Here is a tiny trained network, its code and every weight. The questions are about switching its units off for an input and a class, where a switched-off unit gives its printed mean instead of its output.

import numpy as np


def w(rows, s, z=0):
    codes = np.array(rows[::2]) - 128.0
    scale = np.full(codes.shape[1], s)
    scale[-1] = z or s
    return codes * scale


def norm(h):
    return h / np.sqrt((h * h).mean(-1, keepdims=True) + 1e-5)


def f(y):
    return y / 2 * (1 + np.tanh(0.7978845608 * (y + 0.044715 * y**3)))


def log_softmax(a):
    a = a - a.max(-1, keepdims=True)
    return a - np.log(np.exp(a).sum(-1, keepdims=True))


def net(x, mask):
    res = np.array(x, float).reshape(1, 7) / 4 @ E
    u = 0
    for l in range(4):
        y = f(norm(res) @ A[l][:, :-1].T + A[l][:, -1])
        res = res + np.where(mask[u : u + 4], y, B[l][:, -1]) @ B[l][:, :-1]
        u += 4
    return log_softmax(norm(res)[-1] @ U[:, :-1].T + U[:, -1])


A, B = {}, {}
E = w([
[150,142,151,158,5,170,67,156,126,96,151,116],'x0',
[123,170,183,108,140,144,131,154,110,172,178,130],'x1',
[134,26,119,159,63,131,160,118,108,143,126,153],'x2',
[127,117,144,147,110,99,107,83,140,114,93,191],'x3',
[126,62,146,147,109,125,147,132,101,131,162,202],'x4',
[152,158,163,63,251,69,147,169,157,78,142,132],'x5',
[148,121,73,90,86,172,173,96,159,54,182,104],'x6',
],0.0022)
A[0] = w([
[93,164,80,183,37,185,201,105,107,125,146,140,60],'0.n1',
[245,89,212,167,140,33,186,68,149,78,135,220,3],'0.n2',
[106,65,144,4,121,176,158,179,177,33,181,183,132],'0.n3',
[63,131,137,165,125,79,81,88,126,220,157,138,130],'0.n4',
],0.0021,0.00041)
B[0] = w([
[163,117,154,91,108,74,254,161,97,123,105,57,251],'0.n1',
[214,133,69,183,160,250,78,103,108,62,168,149,254],'0.n2',
[146,62,122,163,231,127,183,179,71,128,117,215,253],'0.n3',
[100,48,183,180,212,106,59,156,35,49,118,181,194],'0.n4',
],0.0028,0.00061)
A[1] = w([
[115,63,114,122,196,87,152,122,114,115,113,194,10],'1.n1',
[116,149,230,166,94,132,18,230,24,168,157,158,173],'1.n2',
[135,115,4,169,125,84,172,115,104,157,50,127,152],'1.n3',
[104,77,142,194,55,90,99,61,107,155,25,173,160],'1.n4',
],0.0027,0.0011)
B[1] = w([
[99,126,128,101,115,153,119,37,185,125,115,115,168],'1.n1',
[218,133,165,203,181,199,182,141,109,185,127,93,252],'1.n2',
[60,142,255,77,101,156,74,58,109,167,123,205,187],'1.n3',
[29,99,82,41,199,106,19,163,82,139,144,174,241],'1.n4',
],0.0028,0.002)
A[2] = w([
[130,103,87,142,71,48,71,114,184,109,104,122,89],'2.n1',
[134,82,67,135,50,121,115,159,129,94,141,114,164],'2.n2',
[144,216,128,152,68,172,102,71,146,124,120,53,2],'2.n3',
[126,188,126,110,253,66,116,149,197,117,101,109,153],'2.n4',
],0.0035,0.00055)
B[2] = w([
[113,101,112,42,133,161,158,131,57,139,176,131,131],'2.n1',
[76,210,123,94,122,65,161,153,111,104,173,112,164],'2.n2',
[158,194,171,157,129,129,128,167,192,93,78,174,160],'2.n3',
[83,178,80,82,3,101,178,147,79,97,199,101,252],'2.n4',
],0.0052,0.0027)
A[3] = w([
[187,243,184,126,97,171,137,161,255,106,76,109,2],'3.n1',
[61,177,78,65,69,54,106,153,62,93,133,127,244],'3.n2',
[159,73,73,120,59,124,156,164,114,77,168,175,225],'3.n3',
[124,125,75,47,48,150,186,66,115,162,180,89,213],'3.n4',
],0.0032,0.00088)
B[3] = w([
[31,151,165,139,126,147,93,78,255,86,81,101,171],'3.n1',
[88,117,112,74,53,49,126,150,115,115,133,152,253],'3.n2',
[105,199,63,130,133,47,140,104,145,148,102,138,202],'3.n3',
[187,162,155,91,105,126,175,155,110,88,174,58,228],'3.n4',
],0.0049,0.0036)
U = w([
[168,126,101,88,167,199,154,66,151,101,81,68,2],'0',
[95,202,76,12,42,41,198,168,77,72,205,94,191],'1',
[189,92,64,134,232,128,188,61,162,60,164,206,117],'2',
[78,220,197,156,96,172,84,139,254,80,53,77,150],'3',
[172,105,180,238,184,180,80,190,51,226,90,157,132],'4',
[29,41,120,59,115,121,51,53,77,162,64,195,121],'5',
[199,129,187,135,179,202,179,166,139,167,200,46,78],'6',
],0.0064,0.004)

Each question gives the input, the list of numbers given to net, and the class t.
The units are the neurons (one row each of A and B). Each row of codes is followed by its name. A weight is (code - 128) times the scale printed after its matrix; where a second scale follows, it is the last column's (A, B and U).
mask holds one flag per neuron, layer by layer. A switched-off neuron (its flag False) gives its mean, the last column of its row in B, instead of its output. The means were averaged over made-up inputs and are rounded, as every weight is.
A unit's drop is (log p(t) with every unit on - log p(t) with that unit switched off) / (log p(t) with every unit on - log p(t) with every unit switched off).
The circuit of an input: a set's keep is (log p(t) with only the set's units on - log p(t) with every unit switched off) / (log p(t) with every unit on - log p(t) with every unit switched off). Starting from the 12 units with the biggest drops (on a tie, the unit counted first), units are removed one at a time, each time the one whose removal leaves the highest keep (on an exact tie, the one counted first), for as long as the keep stays at least 0.8.
units of the circuit, in order: the units of the circuit, biggest drop first
unit that matters most: the unit with the biggest drop
top k neurons: the k neurons with the biggest drops, biggest first
k most important neurons of layer l: the k neurons of layer l with the biggest drops, biggest first
drop when u is switched off: that unit's drop, to one decimal
input [-7,6,5,3,5,7,6], class 2: units of the circuit, in order -> 0.n2, 3.n2, 2.n2
input [7,8,6,-7,-6,0,-6], class 3: unit that matters most -> 3.n1
input [8,8,-3,-7,-6,-8,-4], class 3: units of the circuit, in order -> 3.n1, 2.n3
input [6,1,-1,-8,0,-4,1], class 3: top 3 neurons -> 2.n3, 2.n4, 3.n1
input [4,2,-7,8,1,3,0], class 3: top 2 neurons -> 1.n4, 3.n1
input [-7,8,0,1,0,-8,-8], class 4: top 2 neurons -> 1.n2, 3.n2
input [5,-5,-3,6,-5,-2,-6], class 5: units of the circuit, in order -> 1.n4, 3.n4
input [7,3,0,3,6,-2,1], class 4: units of the circuit, in order -> 1.n2, 2.n4
input [0,7,8,-5,7,6,7], class 2: top 3 neurons -> 2.n4, 0.n3, 3.n2
input [-7,2,-1,4,-1,-4,3], class 5: top 2 neurons -> 1.n3, 2.n4
input [5,0,2,2,6,2,0], class 4: top 2 neurons -> 2.n4, 1.n2
input [3,8,-3,8,4,3,6], class 2: top 3 neurons -> 0.n3, 2.n4, 2.n3
input [2,-5,4,-7,7,1,-3], class 4: top 2 neurons -> 2.n4, 3.n2
input [-6,-8,6,4,-1,-4,3], class 5: units of the circuit, in order -> 2.n4, 1.n3
input [8,-2,-2,-6,-6,-3,4], class 3: unit that matters most -> 2.n3
input [1,8,2,-5,2,8,-5], class 6: units of the circuit, in order -> 1.n2, 3.n2
input [6,-2,-2,5,7,7,6], class 2: top 4 neurons -> 2.n4, 0.n3, 0.n2, 3.n2
input [-5,0,6,-7,8,8,-3], class 2: 2 most important neurons of layer 1 -> 1.n4, 1.n1
input [6,5,-1,5,1,-5,0], class 3: top 2 neurons -> 1.n2, 0.n3
input [-7,-6,2,-5,-5,-3,-5], class 5: top 2 neurons -> 1.n3, 2.n2
input [7,1,-2,-7,8,-1,-2], class 6: units of the circuit, in order -> 1.n2
input [7,-2,7,-8,6,-4,-8], class 4: top 2 neurons -> 1.n2, 2.n4
input [-1,1,2,2,4,-5,-2], class 5: 2 most important neurons of layer 0 -> 0.n3, 0.n1
input [-1,8,1,5,-5,-5,6], class 3: top 2 neurons -> 2.n3, 2.n4
input [0,6,-6,0,-3,-2,6], class 3: top 2 neurons -> 2.n3, 3.n1
input [-1,1,1,0,-8,-4,-8], class 4: drop when 1.n2 is switched off -> 0.4
input [1,1,5,3,-4,-1,-3], class 5: units of the circuit, in order -> 1.n4
input [-7,-5,-3,-3,-6,-7,8], class 3: drop when 1.n4 is switched off -> 0.3
